Here is a tiny trained network, its code and every weight. The questions are about switching its units off for an input and a target symbol, where a switched-off unit gives its printed mean instead of its output.

import numpy as np


def w(rows, s, z=0):
    codes = np.array(rows[::2]) - 128.0
    scale = np.full(codes.shape[1], s)
    scale[-1] = z or s
    return codes * scale


def f(y):
    return np.maximum(y, 0)


def softmax(a):
    e = np.exp(a - a.max(-1, keepdims=True))
    return e / e.sum(-1, keepdims=True)


def log_softmax(a):
    a = a - a.max(-1, keepdims=True)
    return a - np.log(np.exp(a).sum(-1, keepdims=True))


def net(x, mask):
    ids = ['βηθλπσφψ'.index(c) for c in x.split()]
    T = len(ids)
    res = E[ids] + P[:T]
    r = res
    for j in range(2):
        rows = slice(2 * j, 2 * j + 2)
        q, k, v = (r @ M[0][rows].T for M in (Q, K, V))
        z = softmax(np.where(np.tri(T) > 0, q @ k.T / 2**0.5, -1e9)) @ v
        o = O[0][rows]
        res = res + np.where(mask[j], z, o[:, -1]) @ o[:, :-1]
    y = f(res @ A[0][:, :-1].T + A[0][:, -1])
    res = res + np.where(mask[2:6], y, B[0][:, -1]) @ B[0][:, :-1]
    return log_softmax(res[-1] @ U[:, :-1].T + U[:, -1])


Q, K, V, O, A, B = {}, {}, {}, {}, {}, {}
E = w([
[146,88,125],'β',
[153,161,176],'η',
[147,154,176],'θ',
[154,99,110],'λ',
[137,92,105],'π',
[157,160,171],'σ',
[98,57,110],'φ',
[86,150,252],'ψ',
],0.016)
P = w([
[254,209,183],'0',
[63,147,37],'1',
[228,114,140],'2',
[48,166,60],'3',
[188,114,172],'4',
[46,173,59],'5',
[168,96,178],'6',
[42,209,80],'7',
[150,90,179],'8',
[33,190,72],'9',
[135,79,179],'10',
[51,202,66],'11',
[130,65,157],'12',
],0.012)
Q[0] = w([
[246,45,254],'head 1',
[56,142,215],'head 1',
[37,105,151],'head 2',
[225,124,150],'head 2',
],0.0061)
K[0] = w([
[254,123,45],'head 1',
[55,156,82],'head 1',
[87,145,210],'head 2',
[185,177,112],'head 2',
],0.0079)
V[0] = w([
[173,75,155],'head 1',
[181,117,63],'head 1',
[2,154,150],'head 2',
[93,202,201],'head 2',
],0.011)
O[0] = w([
[104,88,164,212],'head 1',
[180,116,7,145],'head 1',
[58,138,157,3],'head 2',
[203,168,136,83],'head 2',
],0.011,0.0017)
A[0] = w([
[94,60,106,61],'neuron 1',
[136,171,249,254],'neuron 2',
[184,108,132,147],'neuron 3',
[100,148,92,94],'neuron 4',
],0.017,0.0048)
B[0] = w([
[118,210,253,220],'neuron 1',
[124,90,88,255],'neuron 2',
[36,95,88,216],'neuron 3',
[207,254,62,169],'neuron 4',
],0.009)
U = w([
[182,27,60,254],'β',
[15,66,83,191],'η',
[125,102,157,134],'θ',
[157,156,238,61],'λ',
[159,194,37,63],'π',
[65,255,85,113],'σ',
[183,168,86,59],'φ',
[209,177,92,100],'ψ',
],0.0095,0.0052)

Each question gives the input, a string of symbols that net reads in full, and the target symbol t.
The units are the heads (2 rows each of Q, K, V and O) and the neurons (one row each of A and B). Each row of codes is followed by its name. A weight is (code - 128) times the scale printed after its matrix; where a second scale follows, it is the last column's (O, A, B and U).
mask holds one flag per unit, heads first, then neurons. A switched-off unit (its flag False) gives its mean, the last column of its rows in O or B, instead of its output. The means were averaged over made-up inputs and are rounded, as every weight is.
A unit's drop is (log p(t) with every unit on - log p(t) with that unit switched off) / (log p(t) with every unit on - log p(t) with every unit switched off).
The circuit of an input: a set's keep is (log p(t) with only the set's units on - log p(t) with every unit switched off) / (log p(t) with every unit on - log p(t) with every unit switched off). Starting from all 6 units, units are removed one at a time, each time the one whose removal leaves the highest keep (on an exact tie, the one counted first), for as long as the keep stays at least 0.8.
units of the circuit, in order: the units of the circuit, biggest drop first
top k neurons: the k neurons with the biggest drops, biggest first
drop of u: that unit's drop, to one decimal
input φ φ φ β, target σ: units of the circuit, in order => (head 2; neuron 1; neuron 4; neuron 2)
input λ φ β φ φ β, target σ: units of the circuit, in order => (head 2; neuron 4; neuron 1; neuron 2)
input ψ φ θ ψ ψ η, target η: units of the circuit, in order => (neuron 2; head 1)
input λ β φ φ φ π β π φ λ π φ π, target λ: units of the circuit, in order => (neuron 1; head 2; neuron 2)
input σ η β η φ ψ, target η: units of the circuit, in order => (neuron 2; head 1)
input η φ β π β β φ φ φ π φ φ ψ, target β: top 3 neurons => (neuron 2; neuron 1; neuron 3)
input λ φ λ π, target σ: units of the circuit, in order => (head 2; neuron 1; neuron 4)
input ψ η β φ β π φ φ φ π φ φ η, target η: top 3 neurons => (neuron 4; neuron 1; neuron 2)
input λ φ β η β ψ β λ θ, target β: top 2 neurons => (neuron 1; neuron 2)
input φ π φ ψ π φ φ λ σ, target β: units of the circuit, in order => (neuron 1; neuron 2)
input θ ψ λ π η ψ π θ, target η: top 2 neurons => (neuron 2; neuron 1)
input λ φ φ λ φ σ π φ θ φ θ, target η: units of the circuit, in order => (neuron 4; neuron 2)
input λ β φ β φ φ λ, target η: top neuron => (neuron 3)
input π π φ φ φ σ π ψ π π π ψ, target η: units of the circuit, in order => (neuron 2; neuron 1)
input φ π φ ψ β λ β φ φ β φ π β, target λ: top 3 neurons => (neuron 1; neuron 2; neuron 3)
input η φ π φ θ, target β: drop of neuron 1 => 0.2
input φ β β φ, target σ: drop of neuron 1 => 0.2
input λ φ φ φ φ φ λ η φ φ φ, target λ: drop of neuron 2 => 0.1
input θ φ η φ, target σ: drop of head 1 => 0.0
